Below are the code and all the weights of a small trained network. Each question names an input and a class and asks about switching units off, where a switched-off unit gives its printed mean instead of its output.

import numpy as np


def w(rows, s, z=0):
    codes = np.array(rows[::2]) - 128.0
    scale = np.full(codes.shape[1], s)
    scale[-1] = z or s
    return codes * scale


def f(y):
    return np.maximum(y, 0)


def log_softmax(a):
    a = a - a.max(-1, keepdims=True)
    return a - np.log(np.exp(a).sum(-1, keepdims=True))


def net(x, mask):
    res = np.array(x, float).reshape(1, 7) / 4 @ E
    y = f(res @ A[0][:, :-1].T + A[0][:, -1])
    res = res + np.where(mask, y, B[0][:, -1]) @ B[0][:, :-1]
    return log_softmax(res[-1] @ U[:, :-1].T + U[:, -1])


A, B = {}, {}
E = w([
[129,125,127],'x0',
[127,130,126],'x1',
[103,2,86],'x2',
[132,122,127],'x3',
[127,128,129],'x4',
[42,215,58],'x5',
[206,149,71],'x6',
],0.0079)
A[0] = w([
[171,152,53,163],'n0',
[139,53,81,109],'n1',
[155,156,174,131],'n2',
[114,95,87,67],'n3',
[75,162,52,131],'n4',
[190,148,101,164],'n5',
[115,74,94,80],'n6',
[61,98,226,112],'n7',
[127,7,129,168],'n8',
[202,107,224,90],'n9',
[70,141,185,164],'n10',
[165,132,100,158],'n11',
[98,111,160,89],'n12',
[198,77,147,5],'n13',
],0.013,0.0032)
B[0] = w([
[96,42,128,209],'n0',
[104,141,78,208],'n1',
[103,202,110,190],'n2',
[73,180,79,161],'n3',
[124,57,255,234],'n4',
[142,65,68,200],'n5',
[138,174,54,177],'n6',
[171,92,75,205],'n7',
[92,180,110,255],'n8',
[86,180,195,241],'n9',
[205,34,56,201],'n10',
[84,41,102,175],'n11',
[186,93,117,151],'n12',
[92,87,199,199],'n13',
],0.0076,0.0068)
U = w([
[128,124,160,209],'0',
[52,115,227,2],'1',
[146,143,133,205],'2',
[156,126,137,151],'3',
[253,69,104,34],'4',
[112,225,108,117],'5',
[177,146,129,161],'6',
],0.015,0.0052)

Each question gives the input, the list of numbers given to net, and the class t.
The units are the neurons (one row each of A and B). Each row of codes is followed by its name. A weight is (code - 128) times the scale printed after its matrix; where a second scale follows, it is the last column's (A, B and U).
mask holds one flag per neuron, in row order. A switched-off neuron (its flag False) gives its mean, the last column of its row in B, instead of its output. The means were averaged over made-up inputs and are rounded, as every weight is.
A unit's drop is (log p(t) with every unit on - log p(t) with that unit switched off) / (log p(t) with every unit on - log p(t) with every unit switched off).
The circuit of an input: a set's keep is (log p(t) with only the set's units on - log p(t) with every unit switched off) / (log p(t) with every unit on - log p(t) with every unit switched off). Starting from the 12 units with the biggest drops (on a tie, the unit counted first), units are removed one at a time, each time the one whose removal leaves the highest keep (on an exact tie, the one counted first), for as long as the keep stays at least 0.8.
units of the circuit, in order: the units of the circuit, biggest drop first
most important unit: the unit with the biggest drop
top k neurons: the k neurons with the biggest drops, biggest first
drop when u is switched off: that unit's drop, to one decimal
input [1,1,6,-3,-1,0,-8], class 4: units of the circuit, in order -> (n7; n10)
input [8,-1,2,-3,-7,6,-8], class 4: units of the circuit, in order -> (n10; n7; n9)
input [-2,-7,-6,-4,4,3,8], class 4: units of the circuit, in order -> (n5; n9)
input [6,-5,8,-7,0,5,-2], class 5: most important unit -> n6
input [-2,6,7,-2,4,-6,2], class 5: units of the circuit, in order -> (n8; n4; n1)
input [5,7,-5,-6,-6,4,2], class 0: units of the circuit, in order -> (n4; n8)
input [4,2,8,4,-7,8,8], class 1: top 4 neurons -> (n4; n0; n10; n7)
input [7,7,0,-5,-1,7,7], class 0: top 2 neurons -> (n4; n9)
input [-4,4,1,1,1,2,-5], class 4: units of the circuit, in order -> (n10; n9; n7)
input [7,3,-8,3,-2,-5,-1], class 5: top 4 neurons -> (n4; n2; n9; n0)
input [0,-7,-2,-6,6,-8,8], class 1: units of the circuit, in order -> (n9; n13)
input [-3,-3,6,-5,2,-1,-1], class 5: top 2 neurons -> (n8; n4)
input [-5,-1,7,-6,-4,-8,1], class 1: top 2 neurons -> (n13; n9)
input [-4,-6,-5,-5,-4,-7,2], class 1: units of the circuit, in order -> (n9)
input [7,-6,2,2,0,-4,-8], class 4: top 2 neurons -> (n7; n10)
input [3,-3,1,-7,-7,-7,0], class 1: top 3 neurons -> (n9; n13; n10)
input [0,3,8,8,-8,8,1], class 1: top 3 neurons -> (n4; n10; n7)
input [-4,2,-4,0,-3,-3,-3], class 5: drop when n0 is switched off -> 0.4
input [8,-7,8,1,4,-1,5], class 5: drop when n8 is switched off -> 0.3
input [3,-5,8,0,-6,5,-3], class 5: drop when n4 is switched off -> -0.2
input [-7,-5,-7,-3,-2,-5,-8], class 4: most important unit -> n10
